Each row is followed by its class.
-12; -1; -56; 14; -5; 0; 13; 9; -19; 10; 6; -7; 18; -18; 12; 9; 4; 35; -4; -21; 6 => CL
-6; -1; -38; 14; -3; 1; 4; 13; 6; 0; 9; -6; 7; -13; 9; 1; 7; 18; 39; -23; -24 => CL
-7; -1; -44; 8; 3; -7; 11; -20; -15; 20; 7; -6; 10; -17; 8; -4; 15; 3; -5; -9; -2 => CL
3; -11; -43; 7; 3; 2; 5; 9; 1; 4; 2; -5; 10; -11; 7; 1; 3; 11; 20; -11; -16 => CL
-6; 0; -30; 9; 0; -9; 10; -2; -13; 12; 4; -4; 17; -14; 8; -4; 1; 6; -3; -11; -6 => CL
-4; 1; -42; 8; -7; 0; -1; 3; -10; 15; -2; -1; 12; -18; 7; -3; 1; 26; -8; -10; -1 => GL
7; -2; -24; 10; 4; 3; 2; 10; -3; 6; 0; 3; 11; -7; 3; -8; 4; 5; -2; -5; 1 => RD
-10; 3; -62; 22; 3; -1; 8; -2; -1; 5; 7; -13; 16; -12; 6; 0; 15; 25; 32; -31; -17 => ZS
4; 2; -41; 10; -4; 4; 5; 17; -1; -1; 6; -4; 13; -11; 8; 1; 3; 20; 23; -19; -14 => ZS
-7; 4; -44; 9; 7; 0; 7; 16; -8; 12; 5; 1; 17; -13; 5; -3; 1; 14; 15; -20; -19 => ZS
0; -3; -28; 4; -3; 0; 2; -7; -20; 26; 2; -3; 11; -2; 22; -4; 1; 1; -3; 1; -3 => RD
-3; -1; -34; 7; 3; 4; 5; 10; -11; 19; 0; 4; 40; -22; 12; -10; 3; 13; -11; -7; -10 => GL
-5; 4; -34; 8; -1; -3; 7; 16; -2; 9; 7; 4; 11; -9; -1; -4; 6; 8; 15; -14; -7 => ZS
-3; -3; -64; 14; -3; 1; 10; 28; -9; 21; 7; 3; 29; -23; 17; -9; -2; 18; 7; -17; -18 => GL
0; 0; -30; -2; 2; -3; 8; 11; -9; 6; -2; 12; 9; 6; 3; -5; 3; 9; 12; -6; -12 => CL
1; 18; -19; 7; -8; -4; 8; 17; -11; 13; -2; 9; 18; -13; 8; -9; -4; 4; -18; -6; -7 => GL
-10; 8; -40; 12; 0; 1; -5; 10; -10; 15; 8; -10; 14; -17; 12; -6; 3; 11; -2; -12; -2 => ZS
-4; 7; -41; 6; -7; -3; 6; 7; -8; 15; 5; -4; 17; -12; 12; -4; -4; 8; -8; -7; -7 => CL
-6; -3; -53; 11; -2; 3; 20; 8; 5; 12; 14; 0; -4; -11; 10; -2; 7; 19; 16; -14; -16 => ZS
-12; -6; -47; 14; 1; 2; 9; -13; -1; 22; 7; -8; 21; -17; 11; 1; 10; 8; -11; -11; -5 => CL
5; 0; -16; -1; -6; 0; 3; 13; -13; 10; 8; 7; 9; -11; 1; -5; -2; 9; -14; 0; -2 => RD
1; 8; -29; 8; -5; -2; 2; 13; -10; 3; 5; 3; 20; -14; 11; -1; -1; 10; 0; -7; -11 => CL
-17; -3; -29; 2; 1; -5; 6; 0; -5; 14; 3; -4; 10; -9; 11; 9; 8; 9; 0; -10; -6 => ZS
-9; -3; -44; 7; 0; 1; 8; 8; -12; 19; 18; 2; 5; -15; 22; -5; 4; 25; -6; -15; -1 => GL
-6; -3; -52; 3; 0; -3; 20; 12; 0; 10; 7; -1; 16; -17; 6; -2; -23; 17; 24; -23; -14 => ZS
-13; -5; -54; 9; 10; -6; 4; 7; 0; 11; 3; 0; 11; -7; 8; -11; 10; 15; 18; -16; -9 => ZS
-8; -7; -37; 4; 6; -4; 0; -9; -7; 15; -7; -5; 6; -11; -5; 1; 0; 7; -1; -3; -7 => ZS
4; -11; -44; 26; -6; 2; 8; 42; 0; 7; 2; 3; 11; -18; 11; -5; -5; 7; 3; -8; -21 => RD
3; -1; -76; 15; -5; 4; 13; 30; -21; 19; 23; 0; 19; -37; 15; -9; 4; 29; 12; -21; -34 => RD
0; -2; -31; 8; -8; 1; 8; 25; -8; -3; 2; -4; 7; -18; 6; 1; -2; 11; 12; -14; -17 => CL
-1; -3; -23; 6; -5; -1; 5; 15; -17; 14; 1; -1; 4; -17; 9; -9; -4; 7; -18; -4; -10 => RD
-23; 2; -76; 4; 5; -3; 4; -6; 1; 12; 54; -18; 13; -16; 12; 4; 21; 29; 33; -27; -15 => ZS
-2; 0; -53; 7; 5; 1; 4; 19; 4; 8; 18; -2; 13; -7; 7; 0; 7; 20; 28; -19; -15 => ZS
-1; 1; -46; 6; -3; 3; 7; 22; -12; 11; 25; 7; 23; -18; 12; -7; 4; 17; 7; -20; -15 => CL
-2; 0; -30; 5; -1; 3; 9; 8; -5; 9; 5; 1; 13; -13; -1; -4; 5; 22; 8; 0; -11 => ZS
-5; 3; -37; 4; 9; -1; 9; 18; -22; 16; 10; 6; 21; -22; 12; -8; 0; 13; -12; -22; -13 => GL
-10; 3; -77; 11; -4; 2; 1; 17; -13; 24; 14; -5; 25; -29; 13; -3; 8; 18; 12; -25; -17 => ZS
-15; -2; -50; 8; -5; -2; 5; 0; -5; 23; 9; -5; 0; -18; 16; 5; 7; 14; 9; -23; -9 => CL
-4; -2; -32; 17; -10; -5; 11; 8; -16; 21; 2; 4; 13; -21; 16; -3; -5; 10; -8; -3; -10 => RD
-12; -3; -41; 6; 0; -13; 0; -4; -12; 22; 6; -9; 17; -22; 10; -7; 3; 8; 24; -14; -12 => CL

Each row is followed by its class.
-15; 14; -7; -10; 6; 4; -14; 2; 17; 23; 4; -5; 4; -7; -10; -9; 10; 0; 1; 6; -11 => G
-5; 16; -19; -15; 13; 2; -20; 6; 10; 8; 17; 1; 1; -12; 2; -6; 3; 5; -14; 3; -2 => P
-42; 19; 4; -15; 23; 5; -36; 4; 32; 36; 4; 1; 8; -14; -40; -23; 29; 5; -47; -3; -23 => G
-14; 22; -22; -20; 21; 6; -18; 4; 11; 2; 17; -7; 7; -11; -11; -10; -3; 3; -3; 9; -4 => G
-43; 25; -20; -13; 11; 19; -30; -7; 26; 21; 9; 11; 14; 14; -32; -22; 9; 7; 5; -4; -32 => K
-4; 8; -14; -8; -1; 8; -11; 1; 7; 4; 8; 1; -14; -6; -6; -2; -9; -4; -15; -5; -9 => W
4; 14; -21; -19; 2; 6; -17; 6; 18; -13; -1; -5; -15; -21; 1; 3; -8; 9; 2; 9; -4 => P
-11; 16; 5; -9; 0; 11; -2; 3; 18; 16; 6; 0; -8; -15; -12; -3; 8; -13; 2; -8; -5 => M
5; 12; -7; -12; 5; 2; -7; 7; 2; -6; 9; 14; -8; -7; 18; -5; -2; 2; -2; 7; -2 => S
-30; 24; -1; -11; 8; -3; -17; 8; 18; 13; 9; 9; 2; 2; -28; -5; -3; 2; -6; 1; -15 => W
4; 10; -18; -26; -1; 3; -15; 6; 12; -1; 12; -3; -9; -7; 8; 0; -6; 9; 9; 8; -4 => P
-2; 18; -5; -19; -1; 3; -13; 13; -6; 15; 4; 16; -4; -20; 5; -1; 0; -7; 0; 3; -4 => T
-20; 16; -13; -18; 11; 4; -15; -6; 7; 13; 8; 4; 4; -9; 0; -6; 11; -3; -8; 7; -3 => S
-4; -12; -10; -14; -1; 3; -5; 8; 5; -1; 4; -2; -4; -4; 4; -8; 0; 2; -2; 1; 0 => G
5; 9; -15; -15; -11; 6; 2; -5; 6; -8; 9; -2; -19; 3; 1; 0; -31; 1; 14; 12; -2 => K
-14; 3; -16; -7; 9; 8; -10; 2; 13; 8; 5; -6; 5; -10; 1; -11; 9; -1; 0; -1; 0 => D
-21; 15; -5; -8; 9; 15; -22; 11; 16; 12; -1; -3; -4; -11; -11; -21; 16; -7; -5; 6; -11 => G
-15; 18; 14; -15; 11; -1; -12; -3; 12; 12; 7; 11; 5; 7; -26; -5; -14; 6; 7; 7; -16 => W
-15; 19; -15; -16; 8; 1; -30; -1; 24; -2; -5; 3; 0; -7; -6; -4; 12; 8; 1; 3; -4 => P
-11; 16; -6; -7; 3; 1; -17; -7; 9; 16; 9; 10; -4; 4; -7; -9; 0; 1; 3; 6; -1 => W
-4; 10; -11; -16; 8; 4; -17; -2; 10; -5; -9; -2; -3; 1; 6; -4; 4; 6; -4; 1; -2 => P
-12; 22; -13; -29; 0; 2; -2; 1; 9; 5; 9; -1; -4; 5; -11; -5; -12; 14; 7; 10; -4 => K
-20; 30; -8; -21; 26; 3; -16; 3; 15; 9; -2; 2; 0; 8; -12; 6; -6; 9; 17; 4; -15 => K
-13; 16; -2; -6; 4; 7; -5; 3; 11; 10; 6; -4; 1; -11; 6; -7; 11; -21; -5; 2; -8 => D
-1; 23; -17; -27; 5; 7; -24; 8; 24; -10; 3; 1; -13; -5; -8; 3; -2; 8; 1; -4; -8 => P
17; 15; -19; -15; -5; 22; -11; 5; 13; -12; -1; -6; -22; -19; 3; 4; -9; 6; -1; -20; -6 => P
-38; 19; 5; -13; 31; 0; -31; -4; 26; 21; 5; 11; 13; -2; -10; -19; 18; 5; -6; 0; -9 => S
-15; 25; -10; -16; 14; -1; -10; -4; 22; 10; 8; 9; 0; -5; -6; -7; -19; 5; -3; 0; -8 => T
-18; -28; -5; -14; 17; -1; -17; 12; 7; 6; 9; -11; -3; 0; -27; -24; 13; 1; 4; 9; -10 => G
17; 3; -5; 3; -11; 6; 7; 1; -1; -13; -2; -10; -16; -10; 6; -6; -23; -11; 6; 12; -6 => W
-26; 28; -7; -6; 11; 3; -16; -1; 19; 9; 9; 2; 0; 4; -22; -8; 2; 11; 5; -19; -14 => K
-32; 34; -4; -14; 13; 7; -19; -7; 17; 5; 9; 6; 10; -11; -9; -1; 24; -12; -5; -1; -6 => T
-17; 9; -16; -17; 2; 6; -21; 2; 20; 0; 11; 4; 0; -6; -5; -3; 4; 13; -2; 0; -9 => P
-19; 17; -12; -13; 7; 2; -15; 10; 12; 10; 0; 7; 2; -3; 14; -13; 11; -6; -4; 6; -12 => W
-47; 47; 1; -15; 25; 9; -33; -8; 15; 8; 0; 18; 20; -5; -14; -4; 29; -3; 4; -5; -17 => T
-32; 25; -8; -17; 15; 21; -16; -3; 21; 18; 13; 3; 4; -2; -32; -13; -1; 7; 3; 8; -20 => K
-17; 8; 0; -4; 3; -1; -11; 1; 9; 8; -6; 0; 12; -18; -7; -3; 12; -3; 1; 0; -8 => D

Each row is followed by its class. Each block has new classes.
5; -9; -3; 9; 7; 4; -7; 9; 1; 0; 1; -5; 2; 1; 5; 14; -13; 18; -3; 7; 2 => U
-4; -6; -2; 28; 8; 0; -9; 17; 11; 18; -22; -6; 10; -4; 15; 22; -39; 8; 6; 0; 7 => U
4; -11; 7; 24; 15; 6; -6; -9; 20; -7; 19; 4; 30; -11; 9; 28; -18; 28; -3; 32; 21 => R
-6; -10; 6; 20; -5; -1; -14; -20; -32; 12; 23; -6; 0; -2; -6; -14; 4; 51; 4; 21; -2 => Z
-10; 14; 19; 40; 13; -10; 17; -12; 55; 13; 13; -6; 17; -4; 5; 19; -28; 3; 9; 19; 4 => X
-4; 1; 3; 21; 1; -7; -17; 9; -1; 10; -5; 1; 9; -4; 8; 13; -19; 20; 13; 15; 3 => H
0; -18; 15; 24; 11; 4; -11; -18; 33; -6; 19; -7; 28; -7; 15; 34; -29; 9; 3; 41; 23 => X
-1; -10; -2; 11; -1; -5; -21; 8; -10; -3; 1; -2; 9; -7; 10; 9; -18; 8; -4; 14; -4 => H
-2; -4; 3; 19; 14; -12; -21; 4; 25; 11; 2; -14; 14; -12; 17; 10; -36; -14; 0; 18; 5 => N
0; -16; -11; -4; 14; 5; -6; 22; 55; 5; -8; -13; -3; -4; 22; 12; -41; -28; 9; 22; 10 => N
-2; -2; -7; -1; 13; 14; -5; 0; -5; 2; -4; -9; 4; 3; 3; -13; 3; 18; -1; 1; -3 => R
1; -16; 8; -2; -15; -7; -26; 17; 16; 13; -25; -20; 3; -3; 23; 12; -19; -27; 11; 8; -5 => B
3; -3; 3; 16; 4; -5; 5; -1; 7; -3; -1; -8; 11; 1; 12; -1; 2; 7; 0; 4; 4 => X
10; -1; 6; 25; -9; -4; -5; 10; -18; 4; -12; -10; 5; 0; 11; 11; -9; 21; 1; 1; 2 => U
-2; -21; 2; 15; 0; 6; 8; -7; 0; 2; 5; 12; 17; -4; 13; 13; -14; 3; 2; 18; 9 => R
-1; -15; 2; 14; 13; 10; 3; -6; 20; -5; 16; 7; 10; -3; 5; 11; -6; 26; -1; 21; 9 => R
2; -3; 6; 12; 0; -19; -5; 4; 15; 1; -16; -9; 7; -4; 21; 2; -24; -31; 4; 20; 7 => H
4; -24; 1; 7; 11; 16; 7; -1; 46; 1; 7; -5; 12; -3; 18; 22; -21; -9; 7; 24; 14 => X
0; -9; 0; 12; 12; 2; -14; 1; 3; -5; 2; -5; 21; -9; 11; -21; -17; 27; 3; 18; 3 => R
-2; -1; -3; -9; 7; -5; -17; 5; 23; -6; -13; -18; 7; -1; 19; -10; -5; -13; 1; 7; 7 => N
4; -1; 11; 22; 10; -8; -19; 17; 15; 4; -3; -14; 17; -4; 12; 27; -21; 31; 2; 18; 6 => H
0; -2; 15; 55; -10; -19; -1; -20; -22; 5; -14; 8; 13; -1; 29; 25; -36; 5; 14; 31; 13 => B
5; 0; 6; 24; -1; 3; 4; -12; -13; 7; -17; -18; 8; 10; 5; 2; -1; 38; 2; -8; 7 => X
-1; -10; -10; 45; 8; 4; 9; -16; 3; 4; -2; -29; -12; 6; 1; -21; -10; 32; 12; 3; 0 => X
7; -10; -2; 11; 3; 2; -3; 17; -7; 3; -7; -11; 7; -3; 21; -1; -11; 16; -2; 8; 4 => R
0; -8; 0; 9; 9; 8; 1; -17; 14; -7; 2; -3; 13; 1; 12; 6; -7; 18; 2; 18; 11 => R
-5; 2; -5; 9; 11; 1; -1; 5; 35; 0; 10; -1; 2; 0; 4; 4; -10; 21; 5; 17; 7 => R
-10; 12; -5; 8; 15; -4; -11; -6; -13; -2; -8; 6; 6; -2; 1; -5; -9; 35; -1; -2; -2 => X
5; -12; -5; 14; 4; -1; -9; 8; -3; 2; -18; -15; 0; 1; 16; 0; -15; 15; 1; 12; 4 => U
-3; 4; 6; 5; 1; -10; -3; -4; 21; 3; 6; -18; -3; 2; 0; -5; -1; -1; 6; 5; 4 => H
-2; -6; 4; 9; 6; 6; 0; 0; 22; -5; 15; 1; 15; 0; 3; 18; -5; 21; -1; 18; 6 => R
7; -8; -2; -7; 22; 15; -14; 15; 45; -5; -7; -11; 12; 1; 4; 26; -21; 23; 0; 10; 15 => N

Each row is followed by its class.
4; -13; 3; -8; 7; 0; 9; -2; 9; 6; -1; 10; -5; -29; 0; 4; -2; -3; 7; 1; 6 => [82]
-8; 7; -9; 11; -4; 4; -8; 3; -7; 10; -3; 3; -5; 0; 5; -11; 4; -4; 3; -3; -7 => [84]
-4; 36; 14; -21; -1; -12; 13; 2; 3; 18; -14; 43; -10; -38; -8; -11; -12; -12; 6; 8; -16 => [82]
-6; -31; 3; -12; 13; -4; 5; 20; 7; -7; 7; 13; -1; -1; 14; 7; 26; -2; 4; 2; -1 => [85]
-2; 38; 2; -4; -11; 1; -5; 12; -2; 11; -7; 11; 3; -24; -8; -4; -4; 6; 8; 7; -3 => [82]
